Small tables with named rows and columns. After each table, cells are looked up by row and column.

Deraku
|  | Saf | Vatof | Zup | Musezi | Nek | Mubiv | Ditag | Fozat | Duk | Sog |
|---|---|---|---|---|---|---|---|---|---|---|
| Kogiro | 1.65 | 2.30 | 7.60 | 1.52 | 5.70 | 2.21 | 4.23 | 4.77 | 4.32 | 2.75 |
| Ton | 7.75 | 6.88 | 2.53 | 7.33 | 4.01 | 7.53 | 5.37 | 4.72 | 4.99 | 6.50 |
| Pab | 4.24 | 2.78 | 8.76 | 3.03 | 4.87 | 3.42 | 5.19 | 3.04 | 3.60 | 2.43 |
| Zom | 6.20 | 5.40 | 5.33 | 5.45 | 5.31 | 5.94 | 4.74 | 3.47 | 4.96 | 4.67 |
| Rarizab | 4.31 | 4.22 | 4.71 | 4.39 | 4.40 | 4.15 | 5.00 | 5.27 | 4.10 | 4.66 |
| Pir | 6.09 | 6.94 | 0.59 | 7.60 | 4.01 | 6.86 | 5.64 | 6.31 | 5.11 | 7.54 |
| Mozis | 6.00 | 5.90 | 4.68 | 4.72 | 5.08 | 5.29 | 3.78 | 4.67 | 5.40 | 5.22 |
| Vadukol | 8.59 | 7.49 | 3.16 | 6.60 | 4.76 | 7.13 | 4.14 | 3.89 | 5.38 | 6.40 |

Zup of Pir: 0.59
Musezi of Ton: 7.33
Mubiv of Rarizab: 4.15
Sog of Rarizab: 4.66
Ditag of Vadukol: 4.14
Zup of Rarizab: 4.71
Fozat of Vadukol: 3.89
Ditag of Pab: 5.19
Musezi of Zom: 5.45
Saf of Pir: 6.09
Vatof of Rarizab: 4.22
Musezi of Rarizab: 4.39
Nek of Rarizab: 4.40
Ditag of Rarizab: 5.00
Duk of Kogiro: 4.32
Sog of Mozis: 5.22
Zup of Vadukol: 3.16
Nek of Mozis: 5.08
Ditag of Kogiro: 4.23
Vatof of Zom: 5.40
Row with the largest Duk: Mozis

Vor
fields: Bezi, Pez, Rofuze, Miza, Gimobu, Zuzif, Bemo, Soro, Fivul
Bemadet: [83, 76, 117, 200, 114, 37, 49, 126, 100]
Pusuf: [54, 59, 122, 39, 91, 86, 43, 41, 67]
Lagazin: [122, 114, 96, 91, 78, 24, 87, 105, 111]
Bufote: [67, 79, 105, 23, 87, 126, 95, 72, 100]
Midoru: [152, 111, 94, 35, 95, 45, 109, 67, 88]
Duz: [3, 112, 79, 12, 100, 142, 120, 63, 85]
Sof: [130, 114, 104, 63, 94, 169, 112, 86, 116]
Rim: [116, 102, 88, 163, 81, 161, 114, 114, 113]
Bes: [98, 102, 113, 60, 113, 66, 49, 95, 131]
Tegel: [10, 109, 144, 186, 103, 78, 75, 82, 107]
Bog: [28, 135, 95, 90, 101, 76, 111, 123, 88]
Mub: [23, 104, 73, 79, 85, 77, 136, 103, 119]

What is the Bemo of Duz in Vor? 120
What is the Miza of Lagazin in Vor? 91
What is the Pez of Mub in Vor? 104
What is the Soro of Tegel in Vor? 82
What is the Miza of Midoru in Vor? 35
What is the Bezi of Midoru in Vor? 152
What is the Fivul of Lagazin in Vor? 111
What is the Rofuze of Mub in Vor? 73
What is the Bemo of Bemadet in Vor? 49
What is the Bemo of Mub in Vor? 136
What is the Zuzif of Sof in Vor? 169
Row with the largest Gimobu: Bemadet

Semuk.csv
,Zibu,Fopuv,Nozega,Dopobu,Zafiz,Tiva,Tupit,Mer,Zadi,Zol
Nam,45448,47341,38094,48441,36232,47970,32560,39353,32393,39440
Mek,38982,35343,36966,13664,41127,36609,59489,35134,81145,20722
Zon,43865,46799,43777,41191,42450,42535,30057,48075,41782,42958

What is the Fopuv of Zon in Semuk?
46799
What is the Mer of Zon in Semuk?
48075
What is the Dopobu of Zon in Semuk?
41191
What is the Zafiz of Nam in Semuk?
36232
What is the Dopobu of Nam in Semuk?
48441
What is the Mer of Mek in Semuk?
35134
What is the Tupit of Mek in Semuk?
59489
What is the Nozega of Nam in Semuk?
38094
What is the Zadi of Zon in Semuk?
41782
What is the Tiva of Zon in Semuk?
42535
What is the Zafiz of Mek in Semuk?
41127
What is the Tupit of Nam in Semuk?
32560
What is the Zol of Mek in Semuk?
20722
What is the Zol of Nam in Semuk?
39440
What is the Fopuv of Nam in Semuk?
47341
What is the Nozega of Mek in Semuk?
36966
What is the Zol of Zon in Semuk?
42958
What is the Tupit of Zon in Semuk?
30057
What is the Zibu of Zon in Semuk?
43865
What is the Tiva of Mek in Semuk?
36609
Row with the largest Nozega: Zon

Lufa =
         Binud  Lugepuz  Lut
Kifuf      193      121   36
Ses        174      241  217
Sipapit    119      181  108
Kofeb      144      167  162
Ligol      157      218   26
Tuf        176      179  190
Dunumo     219      151  205

Ligol, Lugepuz => 218
Tuf, Binud => 176
Ligol, Lut => 26
Kofeb, Binud => 144
Kofeb, Lugepuz => 167
Ses, Lut => 217
Sipapit, Lut => 108
Ligol, Binud => 157
Ses, Binud => 174
Sipapit, Lugepuz => 181
Dunumo, Binud => 219
Dunumo, Lut => 205
Kifuf, Binud => 193
Kofeb, Lut => 162
Tuf, Lut => 190
Kifuf, Lugepuz => 121
Ses, Lugepuz => 241
Sipapit, Binud => 119
Kifuf, Lut => 36
Tuf, Lugepuz => 179

Mivuf.tsv
	Fep	Zopa
Kor	50	41
Kenup	49	41
Sab	44	48
Pimenon	47	45
Tiloboz	49	43
Fen	77	19
Kovefud	39	52
Res	54	42
Sim	49	43
Ziv	24	64
Tunube	57	40

Zopa of Tunube: 40
Fep of Sim: 49
Fep of Fen: 77
Zopa of Res: 42
Zopa of Pimenon: 45
Fep of Pimenon: 47
Zopa of Fen: 19
Zopa of Sab: 48

Gare
         Vebuge   Ked  Dipono   Fur
Suk        1732  2633    2395  3863
Begole     9692  3540    4182  4685
Bopot      6170  4967    4146  3881
Noburo      541  3159    3168  4566
Pur        4454  5017    5038  5231
Viga       3388  6670    4453  3406
Zegelen    4531  8117    4717  3094
Ziked      8978  6489    5503  3935

Vebuge of Ziked: 8978
Fur of Viga: 3406
Ked of Begole: 3540
Ked of Ziked: 6489
Vebuge of Bopot: 6170
Fur of Noburo: 4566
Fur of Pur: 5231
Ked of Noburo: 3159
Dipono of Viga: 4453
Vebuge of Noburo: 541
Dipono of Bopot: 4146
Row with the largest Dipono: Ziked

